Below is a small trained network, with its code and all its weights. Each question gives an input and a class and asks what happens when units are switched off, that is, made to give their printed mean instead of their output.

import numpy as np


def w(rows, s, z=0):
    codes = np.array(rows[::2]) - 128.0
    scale = np.full(codes.shape[1], s)
    scale[-1] = z or s
    return codes * scale


def f(y):
    return np.maximum(y, 0)


def log_softmax(a):
    a = a - a.max(-1, keepdims=True)
    return a - np.log(np.exp(a).sum(-1, keepdims=True))


def net(x, mask):
    res = np.array(x, float).reshape(1, 8) / 4 @ E
    y = f(res @ A[0][:, :-1].T + A[0][:, -1])
    res = res + np.where(mask, y, B[0][:, -1]) @ B[0][:, :-1]
    return log_softmax(res[-1] @ U[:, :-1].T + U[:, -1])


A, B = {}, {}
E = w([
[137,129,172,127,108,74,117],'x0',
[154,25,17,155,198,55,64],'x1',
[128,128,126,127,120,115,124],'x2',
[121,127,124,128,135,132,127],'x3',
[172,253,28,124,61,47,89],'x4',
[131,127,131,120,121,127,129],'x5',
[189,162,211,199,182,216,30],'x6',
[136,124,128,163,117,121,136],'x7',
],0.0077)
A[0] = w([
[61,10,160,115,194,172,193,87],'N0',
[86,172,219,68,71,179,194,147],'N1',
[104,89,72,107,130,119,255,3],'N2',
[120,81,227,115,129,114,119,84],'N3',
[103,62,102,127,190,97,59,38],'N4',
[129,202,166,124,114,166,180,6],'N5',
[124,126,110,68,138,90,194,9],'N6',
[83,101,115,81,52,66,206,41],'N7',
],0.0079,0.007)
B[0] = w([
[106,229,85,120,112,90,136,224],'N0',
[168,61,89,122,110,116,118,254],'N1',
[171,145,187,147,213,194,111,163],'N2',
[157,181,75,111,119,92,65,175],'N3',
[193,94,159,86,137,115,196,163],'N4',
[250,82,107,131,126,99,163,159],'N5',
[175,118,202,160,202,197,126,143],'N6',
[140,133,188,140,155,121,40,177],'N7',
],0.012,0.0094)
U = w([
[167,154,245,194,221,187,74,54],'0',
[114,123,139,148,128,104,134,253],'1',
[120,127,126,133,130,109,147,221],'2',
[129,254,83,146,108,63,151,3],'3',
[182,30,123,130,138,86,224,21],'4',
[94,114,151,143,130,127,144,236],'5',
[100,112,154,169,119,110,160,218],'6',
],0.0096,0.008)

Each question gives the input, the list of numbers given to net, and the class t.
The units are the neurons (one row each of A and B). Each row of codes is followed by its name. A weight is (code - 128) times the scale printed after its matrix; where a second scale follows, it is the last column's (A, B and U).
mask holds one flag per neuron, in row order. A switched-off neuron (its flag False) gives its mean, the last column of its row in B, instead of its output. The means were averaged over made-up inputs and are rounded, as every weight is.
A unit's drop is (log p(t) with every unit on - log p(t) with that unit switched off) / (log p(t) with every unit on - log p(t) with every unit switched off).
The circuit of an input: a set's keep is (log p(t) with only the set's units on - log p(t) with every unit switched off) / (log p(t) with every unit on - log p(t) with every unit switched off). Starting from all 8 units, units are removed one at a time, each time the one whose removal leaves the highest keep (on an exact tie, the one counted first), for as long as the keep stays at least 0.8.
circuit, biggest first: the units of the circuit, biggest drop first
most important unit: the unit with the biggest drop
top k neurons: the k neurons with the biggest drops, biggest first
drop when u is switched off: that unit's drop, to one decimal
input [-2,-4,-3,-6,0,2,-6,5], class 0: most important unit : N7
input [-6,0,-7,4,-7,-2,5,-5], class 3: circuit, biggest first : (N0, N3)
input [-3,-7,2,-4,-8,-3,4,-4], class 3: circuit, biggest first : (N0, N3)
input [-1,-8,-1,0,-3,-4,-8,3], class 0: circuit, biggest first : (N7, N2)
input [-8,5,1,6,-8,1,6,8], class 2: top 2 neurons : (N0, N4)
input [-1,7,2,-5,4,0,4,0], class 4: top 3 neurons : (N4, N0, N7)
input [5,8,7,4,-3,8,4,1], class 4: top 3 neurons : (N4, N7, N2)
input [2,2,4,7,7,0,-6,0], class 1: top 2 neurons : (N0, N7)
input [4,-7,-2,4,5,1,-2,-4], class 4: circuit, biggest first : (N1, N5)
input [8,-8,1,3,3,8,-8,-7], class 0: circuit, biggest first : (N7, N6)
input [5,7,1,-4,1,6,2,0], class 4: top 3 neurons : (N4, N0, N7)
input [0,1,7,-4,-5,3,-3,3], class 3: top 2 neurons : (N0, N1)
input [-5,-6,7,-6,0,1,-8,4], class 0: circuit, biggest first : (N7, N2)
input [3,5,2,-2,-7,-5,-3,0], class 3: most important unit : N0
input [8,-6,6,7,6,2,-5,5], class 2: circuit, biggest first : (N0, N1)
input [7,5,0,1,-5,-1,-7,-2], class 0: top 2 neurons : (N2, N7)
input [6,0,6,7,-5,0,6,-5], class 1: circuit, biggest first : (N2, N7, N3)
input [-1,8,-8,-2,4,-4,-3,-8], class 4: top 2 neurons : (N4, N0)
input [-7,2,6,-7,-6,1,4,-7], class 1: top 2 neurons : (N0, N2)
input [5,-8,-6,-2,1,2,-6,-7], class 4: top 3 neurons : (N1, N5, N0)
input [4,-8,-7,4,-7,7,-2,-8], class 4: circuit, biggest first : (N1)
input [3,-1,-2,-5,-7,6,-8,-5], class 0: top 3 neurons : (N2, N7, N6)
input [8,-7,-6,1,-7,3,6,3], class 2: top 2 neurons : (N1, N3)
input [7,-8,-5,3,1,-1,-8,-1], class 0: drop when N2 is switched off : 0.2
input [3,-8,-4,-4,-2,3,6,3], class 4: drop when N1 is switched off : 0.4
